Below are the code and all the weights of a small trained network. Each question names an input and a class and asks about switching units off, where a switched-off unit gives its printed mean instead of its output.

import numpy as np


def w(rows, s, z=0):
    codes = np.array(rows[::2]) - 128.0
    scale = np.full(codes.shape[1], s)
    scale[-1] = z or s
    return codes * scale


def f(y):
    return np.maximum(y, 0)


def log_softmax(a):
    a = a - a.max(-1, keepdims=True)
    return a - np.log(np.exp(a).sum(-1, keepdims=True))


def net(x, mask):
    res = np.array(x, float).reshape(1, 2) / 4 @ E
    y = f(res @ A[0][:, :-1].T + A[0][:, -1])
    res = res + np.where(mask, y, B[0][:, -1]) @ B[0][:, :-1]
    return log_softmax(res[-1] @ U[:, :-1].T + U[:, -1])


A, B = {}, {}
E = w([
[114,144,52,183,181,185,141,6,182],'x0',
[123,228,127,117,129,161,137,95,26],'x1',
],0.013)
A[0] = w([
[153,173,148,122,119,123,125,60,84,168],'n0',
[119,127,152,145,140,132,129,190,110,128],'n1',
[126,168,123,132,139,143,132,103,75,31],'n2',
[131,122,116,116,132,134,140,209,103,127],'n3',
[133,105,139,157,126,135,122,98,141,127],'n4',
[120,178,92,142,149,160,141,1,146,108],'n5',
[109,208,102,136,144,152,132,102,61,105],'n6',
[141,144,151,151,122,159,146,167,141,94],'n7',
[115,106,111,140,153,156,140,165,182,130],'n8',
[136,110,111,127,138,140,128,138,162,24],'n9',
[130,136,120,96,156,150,137,149,144,87],'n10',
[126,103,109,124,130,124,128,65,187,157],'n11',
[132,131,118,118,119,128,131,134,133,254],'n12',
],0.026,0.0064)
B[0] = w([
[103,142,86,122,180,103,214,104,108,189],'n0',
[140,126,129,116,125,141,71,143,111,164],'n1',
[83,143,108,73,123,67,226,89,81,176],'n2',
[136,110,134,147,120,143,50,113,92,172],'n3',
[156,138,97,187,125,151,94,195,183,154],'n4',
[136,100,103,126,162,193,3,52,152,254],'n5',
[152,152,125,187,48,228,194,241,130,213],'n6',
[126,114,136,55,145,91,154,78,145,137],'n7',
[137,175,174,166,109,154,175,223,94,167],'n8',
[87,114,76,40,171,45,223,29,172,146],'n9',
[133,128,130,119,104,127,113,139,160,128],'n10',
[122,105,185,170,126,101,121,114,232,192],'n11',
[116,119,29,114,111,3,138,97,135,149],'n12',
],0.036,0.038)
U = w([
[80,106,116,73,219,52,226,3,167,97],'0',
[123,166,167,58,166,188,129,119,176,23],'1',
[126,122,144,187,140,85,165,159,177,106],'2',
[124,158,77,165,121,147,183,129,116,194],'3',
[143,114,120,136,122,90,68,139,103,252],'4',
[113,119,177,124,176,137,159,100,122,29],'5',
[131,106,121,187,182,144,79,84,200,91],'6',
],0.012,0.0031)

Each question gives the input, the list of numbers given to net, and the class t.
The units are the neurons (one row each of A and B). Each row of codes is followed by its name. A weight is (code - 128) times the scale printed after its matrix; where a second scale follows, it is the last column's (A, B and U).
mask holds one flag per neuron, in row order. A switched-off neuron (its flag False) gives its mean, the last column of its row in B, instead of its output. The means were averaged over made-up inputs and are rounded, as every weight is.
A unit's drop is (log p(t) with every unit on - log p(t) with that unit switched off) / (log p(t) with every unit on - log p(t) with every unit switched off).
most important unit: the unit with the biggest drop
k most important neurons: the k neurons with the biggest drops, biggest first
drop of u: that unit's drop, to one decimal
input [6,7], class 3: most important unit -> n6
input [2,-8], class 2: 2 most important neurons -> n5, n8
input [-2,-5], class 2: 4 most important neurons -> n5, n2, n0, n8
input [-4,-5], class 4: 2 most important neurons -> n5, n6
input [-2,-7], class 2: 4 most important neurons -> n5, n8, n2, n0
input [-2,1], class 4: 4 most important neurons -> n5, n6, n2, n0
input [4,-8], class 2: 2 most important neurons -> n8, n5
input [2,3], class 3: drop of n6 -> 0.1
input [0,-4], class 2: 3 most important neurons -> n5, n2, n0
input [1,-6], class 2: drop of n8 -> 0.2
input [-5,-2], class 4: drop of n5 -> 0.3
input [-1,-4], class 2: drop of n5 -> 2.1
input [3,-8], class 2: 2 most important neurons -> n5, n8
input [0,-1], class 2: 4 most important neurons -> n5, n2, n0, n9
